[[123 130 121 120 120 128 148 131 137 128 124]
 [126 121 124 125 118 127 151 139 141 126 122]]
->
[[123 121 120 148 137 124]
 [126 124 118 151 141 122]]

[[131 115 117]
 [132 143 137]
 [130 125 139]
 [120 117 131]
 [104 114 135]]
->
[[131 117]
 [132 137]
 [130 139]
 [120 131]
 [104 135]]

[[131 120 122 126 131 134 138 142 122 127 139 117 125 126 125]
 [119 131 126 130 129 131 135 121 139 144 136 122 128 129 126]
 [125 133 124 135 125 120 120 130 121 135 119 127 131 129 124]
 [136 134 134 119 127 133 133 131 134 134 138 130 127 138 138]
 [122 119 123 112 120 120 139 131 124 147 147 111 122 139 137]
 [127 138 138 107 129 111 137 101 147 123 127 133 137 141 136]]
->
[[131 122 131 138 122 139 125 125]
 [119 126 129 135 139 136 128 126]
 [125 124 125 120 121 119 131 124]
 [136 134 127 133 134 138 127 138]
 [122 123 120 139 124 147 122 137]
 [127 138 129 137 147 127 137 136]]

[[127 128 150]
 [118 114 142]
 [120 144 119]
 [130 131 140]
 [141 146 102]
 [123 142 118]
 [111 129 123]
 [128 135 106]
 [131 124 122]]
->
[[127 150]
 [118 142]
 [120 119]
 [130 140]
 [141 102]
 [123 118]
 [111 123]
 [128 106]
 [131 122]]

[[128 129 128 129 128 127]
 [141 119 135 118 143 156]
 [126 134 129 135 126 121]
 [125 138 129 138 124 116]
 [128 128 128 128 128 128]
 [127 133 129 133 126 123]
 [128 128 128 128 128 128]
 [127 131 128 132 127 125]
 [123 142 129 143 122 111]
 [135 123 132 123 136 143]]
->
[[128 128 128]
 [141 135 143]
 [126 129 126]
 [125 129 124]
 [128 128 128]
 [127 129 126]
 [128 128 128]
 [127 128 127]
 [123 129 122]
 [135 132 136]]

[[116 105 118]
 [140 152 138]
 [116 105 118]
 [115 102 117]
 [114 101 116]]
->
[[116 118]
 [140 138]
 [116 118]
 [115 117]
 [114 116]]

[[122 146 126 127 148 121 116 128 122 128 124 111]
 [135 107 130 129 105 137 142 128 134 128 132 148]
 [120 151 126 127 153 119 113 128 121 128 123 107]]
->
[[122 126 148 116 122 124]
 [135 130 105 142 134 132]
 [120 126 153 113 121 123]]

[[125 120 128 125 134 109]
 [114 137 126 140 138 134]
 [117 136 127 138 140 134]
 [106 135 125 141 141 124]
 [124 137 128 136 133 142]
 [132 136 129 133 130 146]
 [111 137 126 141 141 131]]
->
[[125 128 134]
 [114 126 138]
 [117 127 140]
 [106 125 141]
 [124 128 133]
 [132 129 130]
 [111 126 141]]

[[134 131 123 125 121 130 126 125 128 134]
 [128 124 114 124 133 144 121 119 129 118]
 [131 112 132 133 130 129 145 123 132 118]
 [118 127 135 134 127 138 123 126 122 117]
 [134 123 130 133 127 123 135 129 129 145]
 [128 134 103 124 126 114 131 126 122 137]
 [124 125 136 127 133 104 130 132 133 142]
 [126 129 133 127 127 131 133 118 128 123]]
->
[[134 123 121 126 128]
 [128 114 133 121 129]
 [131 132 130 145 132]
 [118 135 127 123 122]
 [134 130 127 135 129]
 [128 103 126 131 122]
 [124 136 133 130 133]
 [126 133 127 133 128]]
